Here is a tiny trained network, its code and every weight. The questions are about switching its units off for an input and a class, where a switched-off unit gives its printed mean instead of its output.

import numpy as np


def w(rows, s, z=0):
    codes = np.array(rows[::2]) - 128.0
    scale = np.full(codes.shape[1], s)
    scale[-1] = z or s
    return codes * scale


def f(y):
    return y / 2 * (1 + np.tanh(0.7978845608 * (y + 0.044715 * y**3)))


def log_softmax(a):
    a = a - a.max(-1, keepdims=True)
    return a - np.log(np.exp(a).sum(-1, keepdims=True))


def net(x, mask):
    res = np.array(x, float).reshape(1, 7) / 4 @ E
    y = f(res @ A[0][:, :-1].T + A[0][:, -1])
    res = res + np.where(mask, y, B[0][:, -1]) @ B[0][:, :-1]
    return log_softmax(res[-1] @ U[:, :-1].T + U[:, -1])


A, B = {}, {}
E = w([
[189,60,254,164,178,81,117,211,197,114],'x0',
[143,183,132,124,104,128,97,141,107,100],'x1',
[159,54,96,189,68,74,121,186,97,153],'x2',
[106,170,121,102,85,108,128,194,137,97],'x3',
[167,96,65,95,155,162,132,166,107,106],'x4',
[128,153,152,111,129,95,105,118,103,144],'x5',
[154,67,205,91,70,201,180,72,80,93],'x6',
],0.009)
A[0] = w([
[121,153,90,143,25,128,161,42,160,89,168],'N1',
[109,167,178,94,193,166,171,164,170,101,211],'N2',
[170,135,149,126,195,99,114,168,124,112,89],'N3',
[140,99,108,129,48,19,112,115,103,117,200],'N4',
[223,125,174,1,138,172,164,98,223,113,223],'N5',
[78,134,64,227,195,141,124,207,159,132,251],'N6',
[94,175,85,55,188,175,109,88,163,134,204],'N7',
[123,84,187,178,110,153,181,214,76,111,157],'N8',
[152,138,114,81,96,144,174,81,93,128,31],'N9',
],0.0078,0.0023)
B[0] = w([
[107,83,31,80,103,140,132,175,131,239,212],'N1',
[52,172,167,94,141,44,61,81,156,52,220],'N2',
[195,100,184,112,168,125,35,184,193,108,182],'N3',
[203,110,31,219,198,208,109,142,32,145,191],'N4',
[46,134,228,108,54,165,145,108,141,1,252],'N5',
[150,99,120,202,212,66,81,119,208,190,242],'N6',
[43,140,117,48,142,88,151,38,238,126,255],'N7',
[217,66,165,173,183,109,132,97,34,76,210],'N8',
[28,94,152,120,176,212,187,120,140,209,180],'N9',
],0.0076,0.0072)
U = w([
[96,156,43,82,160,63,124,47,159,141,139],'0',
[83,107,19,209,167,99,99,132,69,189,148],'1',
[90,146,184,114,193,105,50,165,176,156,185],'2',
[168,79,139,187,151,97,43,161,115,209,65],'3',
[2,123,177,62,111,255,161,166,91,183,1],'4',
[119,38,80,121,69,215,161,121,1,169,206],'5',
[82,102,200,144,107,143,127,74,76,78,175],'6',
[153,50,154,203,97,101,141,120,30,85,204],'7',
],0.0075,0.0028)

Each question gives the input, the list of numbers given to net, and the class t.
The units are the neurons (one row each of A and B). Each row of codes is followed by its name. A weight is (code - 128) times the scale printed after its matrix; where a second scale follows, it is the last column's (A, B and U).
mask holds one flag per neuron, in row order. A switched-off neuron (its flag False) gives its mean, the last column of its row in B, instead of its output. The means were averaged over made-up inputs and are rounded, as every weight is.
A unit's drop is (log p(t) with every unit on - log p(t) with that unit switched off) / (log p(t) with every unit on - log p(t) with every unit switched off).
The circuit of an input: a set's keep is (log p(t) with only the set's units on - log p(t) with every unit switched off) / (log p(t) with every unit on - log p(t) with every unit switched off). Starting from all 9 units, units are removed one at a time, each time the one whose removal leaves the highest keep (on an exact tie, the one counted first), for as long as the keep stays at least 0.8.
circuit, biggest first: the units of the circuit, biggest drop first
most important unit: the unit with the biggest drop
top k neurons: the k neurons with the biggest drops, biggest first
drop when u is switched off: that unit's drop, to one decimal
input [-1,1,-1,3,-8,0,7], class 4: most important unit : N1
input [-3,-2,1,0,-5,-6,7], class 5: circuit, biggest first : (N7 N1)
input [-4,-7,-4,0,-5,-1,1], class 4: circuit, biggest first : (N6 N8)
input [-4,-2,-6,-4,0,1,1], class 4: circuit, biggest first : (N6 N9)
input [-3,-2,0,-1,0,8,4], class 4: circuit, biggest first : (N8 N9)
input [-1,3,4,7,-1,-4,-3], class 1: circuit, biggest first : (N4 N5)
input [4,3,-6,3,-8,7,3], class 6: circuit, biggest first : (N5 N6)
input [1,-7,5,-4,5,1,-7], class 3: circuit, biggest first : (N6 N7)
input [4,0,1,-1,-1,-6,-6], class 3: circuit, biggest first : (N7 N6)
input [-5,6,-6,6,-8,5,4], class 4: top 3 neurons : (N9 N6 N1)
input [1,-4,4,1,3,-7,-1], class 3: top 2 neurons : (N6 N5)
input [-2,-7,0,-5,6,-8,2], class 4: top 2 neurons : (N4 N8)
input [-6,4,-6,-2,0,7,1], class 4: top 2 neurons : (N9 N6)
input [-8,-3,-5,-8,-2,-3,4], class 4: circuit, biggest first : (N9)
input [6,-4,6,8,-1,-5,-2], class 3: top 3 neurons : (N6 N5 N3)
input [-5,-1,-8,-3,-3,-4,3], class 4: top 3 neurons : (N9 N5 N6)
input [-5,-4,0,-8,4,7,7], class 4: drop when N4 is switched off : 0.1
input [8,5,-7,6,0,2,6], class 6: drop when N5 is switched off : 0.4
input [8,2,-2,-7,7,-3,4], class 6: drop when N5 is switched off : 0.9
input [2,-4,-3,5,-5,-6,1], class 6: top neuron : (N6)
input [-4,5,4,6,-8,-6,-3], class 1: drop when N4 is switched off : 0.1
